Here is a tiny trained network, its code and every weight. The questions are about switching its units off for an input and a class, where a switched-off unit gives its printed mean instead of its output.

import numpy as np


def w(rows, s, z=0):
    codes = np.array(rows[::2]) - 128.0
    scale = np.full(codes.shape[1], s)
    scale[-1] = z or s
    return codes * scale


def f(y):
    return y / 2 * (1 + np.tanh(0.7978845608 * (y + 0.044715 * y**3)))


def log_softmax(a):
    a = a - a.max(-1, keepdims=True)
    return a - np.log(np.exp(a).sum(-1, keepdims=True))


def net(x, mask):
    res = np.array(x, float).reshape(1, 4) / 4 @ E
    y = f(res @ A[0][:, :-1].T + A[0][:, -1])
    res = res + np.where(mask, y, B[0][:, -1]) @ B[0][:, :-1]
    return log_softmax(res[-1] @ U[:, :-1].T + U[:, -1])


A, B = {}, {}
E = w([
[195,154,108,37,201],'x0',
[125,151,2,177,128],'x1',
[148,243,138,114,48],'x2',
[41,111,91,32,106],'x3',
],0.0063)
A[0] = w([
[113,117,111,103,112,100],'n0',
[108,46,107,157,206,53],'n1',
[51,125,100,57,119,109],'n2',
[127,115,225,97,118,48],'n3',
[135,148,5,164,127,5],'n4',
[159,127,130,143,124,77],'n5',
[148,123,129,148,127,84],'n6',
[199,142,140,191,145,77],'n7',
[63,107,131,210,77,18],'n8',
[206,152,80,62,197,79],'n9',
[130,153,128,125,123,100],'n10',
[140,216,120,124,78,37],'n11',
[179,133,154,174,150,104],'n12',
[97,133,103,81,104,130],'n13',
],0.014,0.0014)
B[0] = w([
[129,119,121,153,129,141],'n0',
[206,169,90,85,44,247],'n1',
[138,132,80,208,178,223],'n2',
[169,134,199,112,171,206],'n3',
[184,129,237,120,193,253],'n4',
[129,108,107,131,129,134],'n5',
[120,135,117,142,133,134],'n6',
[125,103,65,184,157,206],'n7',
[8,119,149,82,110,237],'n8',
[1,114,160,105,91,235],'n9',
[134,124,123,128,108,130],'n10',
[189,136,82,79,58,199],'n11',
[122,131,96,170,167,181],'n12',
[133,103,93,158,128,171],'n13',
],0.026,0.0062)
U = w([
[2,104,149,101,100,155],'0',
[210,139,243,119,218,252],'1',
[218,175,57,95,21,94],'2',
[127,98,26,245,197,12],'3',
],0.0079,0.0015)

Each question gives the input, the list of numbers given to net, and the class t.
The units are the neurons (one row each of A and B). Each row of codes is followed by its name. A weight is (code - 128) times the scale printed after its matrix; where a second scale follows, it is the last column's (A, B and U).
mask holds one flag per neuron, in row order. A switched-off neuron (its flag False) gives its mean, the last column of its row in B, instead of its output. The means were averaged over made-up inputs and are rounded, as every weight is.
A unit's drop is (log p(t) with every unit on - log p(t) with that unit switched off) / (log p(t) with every unit on - log p(t) with every unit switched off).
The circuit of an input: a set's keep is (log p(t) with only the set's units on - log p(t) with every unit switched off) / (log p(t) with every unit on - log p(t) with every unit switched off). Starting from the 12 units with the biggest drops (on a tie, the unit counted first), units are removed one at a time, each time the one whose removal leaves the highest keep (on an exact tie, the one counted first), for as long as the keep stays at least 0.8.
units of the circuit, in order: the units of the circuit, biggest drop first
k most important neurons: the k neurons with the biggest drops, biggest first
drop when u is switched off: that unit's drop, to one decimal
input [-4,-4,-8,-4], class 2: units of the circuit, in order -> [n1]
input [6,-3,6,-8], class 3: 4 most important neurons -> [n7, n12, n1, n8]
input [6,7,7,8], class 3: 4 most important neurons -> [n2, n13, n1, n8]
input [1,0,-6,7], class 3: 4 most important neurons -> [n2, n11, n13, n0]
input [2,-2,-8,-8], class 2: 2 most important neurons -> [n1, n2]
input [7,4,-8,-1], class 2: 2 most important neurons -> [n1, n8]
input [4,0,0,-6], class 3: 3 most important neurons -> [n7, n8, n12]
input [-8,-7,-8,-8], class 0: 3 most important neurons -> [n8, n4, n2]
input [1,-3,-4,-6], class 3: 3 most important neurons -> [n4, n7, n12]
input [6,-3,2,3], class 0: 2 most important neurons -> [n9, n4]
input [-7,3,-8,-6], class 2: 2 most important neurons -> [n1, n9]
input [8,-8,7,1], class 0: 2 most important neurons -> [n9, n4]
input [2,7,7,-8], class 3: 2 most important neurons -> [n7, n1]
input [5,-7,8,-5], class 2: units of the circuit, in order -> [n11]
input [8,2,4,-1], class 0: drop when n9 is switched off -> 1.4
input [-1,-4,-5,-8], class 3: drop when n12 is switched off -> 0.1
input [-4,8,3,7], class 1: drop when n4 is switched off -> 2.2
